Rows, each with roughly how far along a hidden order it lies (0 to 20)
[  8  -1 -20   0   1  26  -9   4   4  -5  20   2   3  34  -3   0   6  10
 -18  24] : 1
[  8   2 -25  -6  -7  26   2   8  -1  -2  12   2  15  30   6   9   8  -3
  -9  37] : 1
[  5 -11 -28   2  11  22 -12   7  11   2  17   6  -5  61   1  17  10  12
   2  21] : 0
[  4  -5 -21  12   5  24  -1   9  -1  -3  20  13   3  41   3  19  11  18
 -19  31] : 0
[  5  -1 -28  -7  -4  22   3  11   5   2  14   7  13  31  -2   8  10  -1
  -9  35] : 1
[ 22  -3 -26   1  -6  -4   0  -8  -6  -5 -13   2  11  52  15 -12  -1   3
   4  31] : 1
[  8   0 -22  -7  -4  21   1   9   1   0  14   4  10  26  -1   2   6  -4
  -7  32] : 3
[  5   8   2   3 -14   8  27   9 -17  -4   7  12  16 -15  11  11   1 -12
 -15  33] : 13
[ 10  -3   1  -9  -1   2  20   6  -8  -6  -4   7   2   4   6  37  -4 -29
  15  42] : 20
[12 -9 -9  0  7  4  2  0 -1 -6 -3  6 -4 35  0 24 -1 -6 10 31] : 12
[ 13  -1  -5   2  -6   0  15   2 -12  -2   1   8   5  16  12   3  -1 -10
   4  22] : 12
[  9  -3  -9  -5  -2   9   8   5  -3  -3   5   4   3  21   7  12   0 -12
   8  26] : 12
[ 10  -6 -23  -1   3  16  -1   7   5  -1  10   9   4  39  -6  11   8   3
  -4  35] : 3
[  7   0 -21   1  -1  24  -1   9   2  -2  22   6   8  30  -3   1   9   8
 -17  23] : 0
[ 29  -4 -35 -38 -12  17   4   9   6  -2  -4  -5  21  44 -12   2   3 -44
  22  60] : 5
[  3   2  11  13  -6 -10  24  -4 -14  -3  -6  14   3  -3  23   8  -6  -2
   2  15] : 18
[  4   1 -23   1  -3  27   5  10   2  -2  20   9  11  28   2  11   9   7
 -18  38] : 1
[ 19  -3  -3  -2  -6 -19  12  -9 -10  -4 -19   3   3  19  16  -9  -9 -13
  20  15] : 16
[ 16  -2 -13 -20  -6   5   8   5   3  -3  -3   1   9  14  -8   7  -1 -29
  13  35] : 13
[ 13  -6 -11  10   2  14  19   8 -11  -8  11  19   3  42  15  35   3  -2
  -2  52] : 10
[ -4  -2 -15  11   5  22  -6   6   4   1  21   7   0  29   4   4  10  26
 -20   7] : 1
[  5  -2 -13   8  -2  21  20  12  -9  -4  16  18   9  33  21  33   6   0
  -8  50] : 7
[ 13  -6 -26  -4   3  24  -3   8   6  -3  18   7   3  53  -2  11   7   1
  -3  38] : 1
[  2  10 -17  -1 -14  25  10  11  -6  -1  18   6  21   3   4  -5   9   3
 -28  29] : 0
[  9 -10 -12  -7   7   7   1   2   8  -1   5   4  -7  43   5  20   0  -8
  18  24] : 13
[ 11  -8 -20   9   8  28  -7   6  -2  -7  22   7  -3  61   6  19   8  14
 -10  35] : 1
[  1  -1  -2  -6  -2   1   9   6   2   3   0   5   4   2   1  11   2 -11
   7  14] : 14
[ 4  1 -2  1 -3  6 12  4 -5 -4  2  7  6  4  7 14  0 -5 -3 23] : 13
[ 14  -3 -23  -8  -2  21   4   8  -1  -4  12   5   8  40   2  13   5  -9
   1  43] : 4
[  9   4 -22  -9  -8  23   1   7   5  -3  15   3  15  19  -8  -7   7  -2
 -19  32] : 1
[ -2  -3 -20   6   5  20  -8   7   8   4  22   6  -1  35   1  -2  10  19
 -13   3] : 0
[  9   1  -3 -11  -3   4   2   1  -2  -5  -1  -2   3   1  -7   3  -2 -15
   1  18] : 14
[  6  -4 -21  -5   0  18  -3   7   4   1  11   2   5  32  -1   5   7  -1
   0  20] : 4
[ 10  -4 -30 -17   0  19  -8   6  15   2  10   0   8  44  -8   0   8  -5
   3  29] : 1
[  5  -3 -19   8   2  24   0   8  -2  -3  20   9   5  37   4  12   9  13
 -16  30] : 1
[  7  -1 -19   0   1  24  -7   3   6  -6  17   3   4  32  -3   3   6  10
 -17  26] : 2
[  7  -2  -1  -5  -3   8  22  10  -8  -3   5  10   5   8   9  33   0 -23
  11  40] : 18
[ -1  -2 -12   6   2  13   4   4   2  -1  11   9   1  26   9  14   5  10
  -9  21] : 6
[  3  -6 -26  -4   8  19 -13   3  14   0   9   0   0  51   1   8   8  10
   1  21] : 1
[  6  -3 -13   2   2  13   1   6  -1  -2  12   6   2  24  -2   7   5   2
  -6  22] : 6
[ 22   6 -34 -35 -18  26   0   9   8  -3   7  -8  25  22 -17 -18   5 -32
  -3  46] : 0
[  4  -1 -23  -4  -3  22   5  11   5   3  18   8  10  29   1   7  10   1
  -9  26] : 2
[ 11  -2  -8  -8  -2   7   9   3  -4  -4  -3   3   5  18   5  19  -1 -16
  11  32] : 14
[ 12  -2 -24   6   0  27   3   7  -4  -9  18  10   9  43   5  19   8   7
 -18  49] : 0
[ 12  -3  -6  -6   0   7   5   1  -3  -7  -1   2   1  22   4  18  -2 -13
   9  31] : 14
[ 14  -8 -25  -7   4  19  -7   4   6  -4  11   3   3  54  -3  11   5  -2
   3  34] : 3
[ 10   1 -12 -11  -6   9   8   3   1  -3   1   1   8  17   5  10   0 -14
   6  32] : 11
[ 12  -4 -30  -6   0  22  -5   7   4  -3  12   2   8  44  -3   7   8   1
  -6  33] : 0
[  5  -1 -19   0   0  18   3   6   1  -3   8   5   8  31   7  17   6   3
  -6  37] : 4
[  7  -6 -23   5   6  26  -7   8   2  -4  23   7  -1  51   1  11   8  14
 -11  27] : 0
[ -3   9 -13   2 -11  20  10  11  -2   2  20   9  18  -3   0  -6   9   9
 -30  18] : 1
[  5  -2 -15   5  -1  20   8  10  -2  -1  19  12   6  26   4   8   7   6
 -13  29] : 4
[  8  -4 -21  -1   1  20   1   8   1  -2  12   7   6  40   2  16   8   2
  -5  34] : 3
[ 5 -4  2 12  1 -7 10 -3 -9 -2 -2  9 -5 20 18  6 -4  3  8  5] : 15
[ -2   0 -17   7   1  23  -4   7   3   0  22   6   3  23   3   0   9  18
 -21  11] : 1
[ 10   3 -11  -1  -9  11  15   8  -8  -4  11  10  14   8   2   6   3  -8
 -13  35] : 7
[  7   3 -20  -6  -5  23   0   6   0  -3  18   3  11  22  -2  -2   6   0
 -15  31] : 2
[  8   1  -7  -6  -6   7  16   6  -3  -2   2   7   9  10   8  15   1 -14
   3  33] : 13
[  9  -3 -17 -24   0   2 -11  -3  19   2  -9 -10   4  19 -16  -7   0 -15
  16  10] : 10
[  8   0 -19   1  -3  21   0   7  -4  -4  13   3   9  27   1   7   8   4
 -14  29] : 2
[ 13  -3 -19  -4  -1  17   1   5  -1  -5   7   4   7  31  -1  12   4  -4
  -5  36] : 5
[ 10  -1 -15  -9  -3   9  -1   2   3  -4   1   0   6  20  -5   4   2  -9
   1  24] : 8
[  3  -2 -16   8   4  26  -4   8  -3  -4  24   6   0  32   5  10   8  15
 -16  20] : 2
[ 14  -1 -26  -4  -3  26   1   8   0  -5  17   5  10  40   3   9   7  -2
 -10  42] : 1
[  4  -6 -27   4   7  25  -8   6   6  -2  16   5   2  55   8  20   9  14
  -6  27] : 0
[ 19 -10 -37 -18   3  21 -11   6   9  -3   3  -2   6  63  -9  18   7 -13
  13  46] : 1
[ 11  -6 -25  -1   5  21  -9   4   7  -4  13   3   1  49  -2   9   6   6
  -5  30] : 1
[ 15 -10 -12  -6   8   3  -3  -2   4  -6  -4   1  -6  45   1  25  -2 -10
  18  29] : 12
[  9  -5 -23  -4   3  21 -10   6   2  -2  11   0   3  39  -5   9   7   1
  -4  24] : 3
[  2  -1 -11  -1  -3  11  11   8  -3   1  10   9   6  20  10  11   4  -3
   0  25] : 9
[  5  -5 -26  -1   3  22  -6   7   8   0  15   6   4  45   1   8   9  10
  -7  26] : 0
[ 10   0 -24  -7  -5  23  -1   8   2  -2  16   2  10  34   0  -2   7  -2
  -8  24] : 1
[  9  -7 -17   1   8  16  -9   0   5  -5  14   2  -6  50   2  11   3   7
   0  20] : 5
[  8  -2   8 -14  -6  -5  28   9  -7  -1  -4   8   2 -10   6  31  -6 -38
  25  33] : 20

Next part:
[ 12 -38   4  -8  20   7  -1   1   3  -7 -21   8 -21  -3   8  -6  -1  -3
  -7  24   2   7  -1   7   3   8  -3 -18  -7  10   1   8   8  -2  -8 -19
   5 -10  -7  -3  -2  -4   4 -11  -9   1 -28   1 -16   1   3 -15   5 -28] : 16
[  3  22  -4  -5 -22 -12  -5  -1   9  -1  -5  -1   5  -3  19  -5  -6   2
  -4 -24   0  -5   1  12   5  -3  22  16  -3   3   1   3   9  -1   1 -10
   3   3  -1   0  -1   3   1  32   5  -3  21  -3 -13  -4   7  30   3   6] : 12
[ 15 -38   4  -9  12   0  -1  -5   7  -8 -20   8 -20  -1  18 -11  -5  -2
  -6  12   0   7  -2  20   6  11   6 -16  -6  13   3   9  12  -2 -10 -17
   5  -8  -5  -7  -2   0   3   3  -6  -2 -13   2 -16  -2  11  -3   6 -25] : 15
[ -1  20 -11  -5 -29 -13  -7   1  12  -1  -8  -3  11  -2  13   4 -10   3
   4 -26  -3  -4   1  15   1  -1  23  23  -8   1   2   2  14  -1  -5 -15
   2   7   2  -5  -4   3  -4  37   5  -6  33  -3 -13  -5  10  30   4   4] : 14
[  1 -16   3  -2  32   8   5  -4  -1  -3 -18   9 -13  -1 -18  -1   8  -1
   1  33  -1   6   1  -4   3   3 -13 -20  -4   4   7   2   4  -2  -6  -4
   1  -6  -6   3   2  -4   2 -21  -1   8 -25   2  -5   2  -1 -31  -1 -13] : 9
[ -1  21  -2  -3 -22 -11  -2  -3   7   0  -5   1   4  -3  11  -7  -2   2
  -1 -24  -2  -3   1  11   6  -5  18  17   1   2   2   1   5   0   6  -2
   2   3  -1  -1   1   4   2  33   8  -4  21  -2  -8  -4   6  29   2  10] : 9
[ 13 -34   4  -9  11   1   1  -6   8  -7 -19   7 -19  -1  11  -9  -2  -1
  -2  11  -1   7  -1  17   7   9   4 -15  -4  12   5   7  12  -1  -8 -17
   5  -7  -5  -7  -2   0   1   4  -4  -3 -12   2 -15  -1  10  -5   6 -22] : 13
[  1  19   2  -3   5  -9  14  -8   3  -3  13  29  -8   4   6 -20  13  -3
 -21 -15  -9   7  -1  25  16   2  11  -1   6   4   8  -4   3   2   9  22
   1  -9  -5  -9   6   4  20  14  13  -7  12   3   7  -3  14   8   6  46] : 4
[ 14 -38  -1  -9  15   6  -4   2   6  -9 -27   7 -17  -2  10  -2 -10  -3
  -2  21   0   7  -2  17  -4  13   2 -11 -14  11  -3   8  13  -2 -17 -24
   4  -6  -4  -9  -4  -4  -1   1  -9  -1 -14   0 -18  -1   5  -4   6 -27] : 20
[  5  24  -4  -4 -23 -14  -4  -2   9  -1  -2   1   3  -2  25 -10  -6   1
  -9 -25   1  -5   0  15   7  -3  24  11  -2   5   1   4   9  -1   2  -7
   3   1  -1   0  -1   5   4  33   6  -4  21  -3 -14  -5   9  32   3   8] : 12
[ 11  -3   4  -8  -2  -9   5  -9   9  -6  -1  13  -6   1  20 -17   4  -1
 -19 -12  -2   3  -2  30  16   6  16  -8   1  11   7   5  14   0   0  -5
   5  -8  -5  -7   1   5  11  19   2  -7   6   1 -10  -4  13  14   9   4] : 10
[  8 -27   4  -6  18   1   4  -7   5  -5 -16  11 -15   0   0  -7   3  -1
  -4  17  -2   6   0  13   8   7  -2 -17  -3  10   8   5  10  -1  -7 -10
   4  -6  -5  -3   0  -1   3  -4  -1   1 -13   2  -9   0   8 -15   4 -17] : 10
[  4   8  -4  -4 -11  -4  -8   0   6  -2 -18  -8  -2  -4  13  -2 -11   1
   9  -3   1  -2   1   2  -2  -1  12   8  -6   4  -1   5   5  -2  -6 -12
   2   3  -3   2  -3   0  -5  16   2   2   4  -3 -14  -2   4  12  -1  -5] : 14
[ -3  22  -3  -2 -18  -9  -2   0   5   1  -7   1   4  -4   7  -4  -2   1
   1 -21  -3  -3   1   7   5  -6  16  18   0   0   2   0   4   0   7   0
   2   3  -1   0   1   3   3  27  10  -4  16  -2  -6  -3   5  23   2  16] : 8
[  7 -21   4  -7  13  -3   8 -10   7  -4 -10  17 -12   1  -3  -7   7   0
 -11  10  -4   6   0  22  10   8   2 -15  -2   9   9   3  17   0  -3  -9
   4  -6  -3  -6   1   2   7   6   1  -3  -1   2  -7  -1  10  -7   7 -10] : 9
[  1  19  -2  -3 -20 -10  -2  -2   7   0  -5   3   3  -3  11  -6  -2   1
  -4 -20  -1  -3   1  10   6  -4  17  13   0   2   2   2   7   0   6  -3
   3   2  -1   0   0   4   4  29   8  -3  17  -2  -8  -4   5  25   3   8] : 9
[-15  38  -1   4 -11 -11   7  -8  -1   6   3   2  11   0 -17  -2   7   2
  12 -14  -9  -2   4  -5   6 -11   4  20  10  -6   8  -7  -5   1  12  22
  -2   9   2   4   5   4   2  18  23   0  20   1  14  -2   7   5  -5  34] : 0
[  3  -8   1  -7  -2  -2   1  -3   8  -4 -10   9  -8  -2   4  -4   3  -1
  -1  -5  -4   3   0  21  11   2   9   1  -3   6   8   3  11  -1  -2  -8
   4  -3  -5  -6  -1   0   3  13   1  -5   2   0  -7  -1   8   4   7   4] : 10
[  5 -24  14   0  38  11  10  -9  -7  -1 -16  11 -21  -3 -21  -8  16  -1
 -12  42   4   5   1  -8   3   3 -23 -36   4   6   3   3   0  -2   2  -1
   2 -11  -7   9   6  -2   7 -30  -5  12 -38   3  -4   3 -11 -31  -2 -31] : 6
[  9 -42   1  -9  17   9  -3   3   4  -7 -29   5 -18  -4   0   1  -6  -2
   5  24   0   7  -1   8  -1   8  -2 -10 -11   8   2   7  10  -2 -12 -22
   4  -6  -5  -6  -4  -5  -1  -8  -8   1 -24   1 -16   1   3 -17   5 -28] : 17
[  7 -13   2  -8   0  -1  -1  -4   8  -5 -15   6 -11  -2  11  -7  -1  -1
   2   0  -2   4   0  20   9   4   9  -3  -3   7   6   4   9  -1  -4 -10
   4  -3  -6  -6  -2   0   1  10  -2  -3  -4   0 -11  -1   8   4   5  -2] : 12
[  6  -7   3  -5  17  -2   9  -8   3  -4  -2  19 -13   2   4 -14   8  -2
 -16   9  -4   6  -1  17  12   6   3 -15   0   8   8   2   7   0  -2   4
   3  -9  -5  -3   3   1  12  -1   4  -1  -8   3  -4  -1  10 -10   4   8] : 8
[ -3  25 -13  -4 -29 -12  -9   5  10  -1  -7  -4  12  -2  13   5 -11   2
   9 -25  -4  -4   1  13   0  -4  23  28  -9  -1   2   1  10  -1  -5 -11
   1   7   0  -4  -4   1  -4  34   6  -5  31  -4 -10  -4   9  26   3  17] : 14
[ -2  17   6  -2   7  -5  16  -7   0  -2  13  30 -10   3   1 -21  19  -4
 -21 -10  -9   7  -1  21  19  -2   6  -3  10   3  11  -5  -1   1  14  27
   1 -11  -7  -6   7   3  22   6  14  -5   0   4  10  -1  11   0   5  51] : 1
[ 15 -17   3  -9   1  -5  -2 -10   8  -7 -17  -1 -14  -1  25 -13  -7   0
  -4   1   2   2  -1  23   5  10   9 -14  -4  13   1   9  14  -2 -10 -19
   4  -4  -4  -5  -2   3  -1  14  -4  -2   3   0 -18  -4  10  13   4 -21] : 15
[  5  10  -3  -5 -17 -10  -6  -3   9  -2 -13  -4   2  -3  15  -3  -8   2
  -1 -12   2  -4   1   9   2   0  17   8  -5   5   0   5  11  -1  -3 -15
   3   3   0   1  -2   3  -2  27   3  -1  15  -3 -16  -4   5  23   2 -11] : 13
[ 17 -39   2 -10  15   2  -1  -2   6  -9 -21  10 -21  -1  17  -9  -7  -3
 -10  17   1   7  -2  19   2  13   5 -18  -9  14  -1  10  14  -1 -13 -20
   5  -9  -4  -8  -3  -1   5   2  -8  -2 -15   1 -19  -1   9  -4   7 -28] : 18
[  6 -18   3  -8  10  -2   6  -7   8  -5 -12  15 -11   0   0  -7   6  -1
  -8   4  -4   6  -1  23  11   6   5  -9  -2   8   9   3  15   0  -3  -8
   4  -6  -4  -8   0   1   6   9   1  -5  -3   2  -7  -1  10  -3   8  -5] : 9
[  7  15  -3  -6 -22 -13  -4  -5  10  -2  -6  -1   1  -2  22  -7  -7   2
  -9 -19   2  -5   1  14   5   0  21   6  -3   6   0   5  13  -1   0 -10
   4   2   0   0  -1   5   2  33   2  -3  22  -3 -16  -5   7  30   3  -7] : 12
[ 16 -44   4  -9  20   7  -1   0   4  -7 -22  10 -24  -3  10  -8  -2  -2
 -13  25   3   7  -2  11   1  12  -1 -23  -9  12  -1  10  12  -2 -10 -24
   5 -12  -5  -4  -2  -3   6  -7 -11   0 -27   1 -19   0   4  -9   7 -40] : 18
[  4 -11   2  -6   8  -1   6  -4   6  -5  -6  16 -10   1   4  -9   6  -2
  -8   3  -5   6  -1  20  12   4   7  -4  -2   7   9   2   9   0   0  -1
   3  -7  -6  -7   1   0   8   5   2  -4  -4   2  -5  -1  10  -5   7   9] : 9
[ 16 -10  -3  -7   2  -6  -8  -7   7  -6 -23  -5  -8  -2  24  -7 -16   1
  -2   7   4  -1   0  16  -6  10   9 -10 -10  11  -8   8  12  -2 -17 -20
   3  -1   0  -2  -3   2  -6  17  -5   3   6  -2 -21  -4   7  16   0 -30] : 20
[ 16 -50   3  -9  19   6  -2   1   5  -8 -26  11 -20  -3   6  -4  -7  -2
  -9  27   2   7  -2  14  -3  14   0 -18 -13  11  -3   9  15  -1 -13 -28
   5  -9  -3  -7  -4  -4   3  -4 -11  -1 -20   1 -20   0   4  -8   7 -41] : 20
[  5 -12   2  -6   9  -1   5  -4   6  -5  -6  15 -12   0   5 -10   5  -2
  -8   4  -4   6  -1  20  12   4   6  -8  -2   8   9   3   9  -1  -3  -2
   3  -7  -6  -6   1   0   9   5   2  -3  -7   2  -7  -1  11  -6   6   8] : 9
[ -5  43   0   1 -27 -19   3 -13   5   3   8  -3  13   1  12 -12  -5   2
   9 -37  -8  -3   2  14   8  -7  18  23  12  -2   3  -3  -2   2  10  22
  -1  10   4  -3   4   9  -1  38  22  -6  37  -1   8  -5  14  32  -2  41] : 1
[ -2  13  -3  -4 -20  -8  -4   0   8   0 -12  -2   4  -5   3   2  -3   2
   5 -10  -1  -3   2   8   3  -5  14  16  -3   1   3   2  10  -1   2 -11
   3   5  -1   1  -1   2  -2  28   5  -3  16  -3 -10  -2   3  21   3  -1] : 10
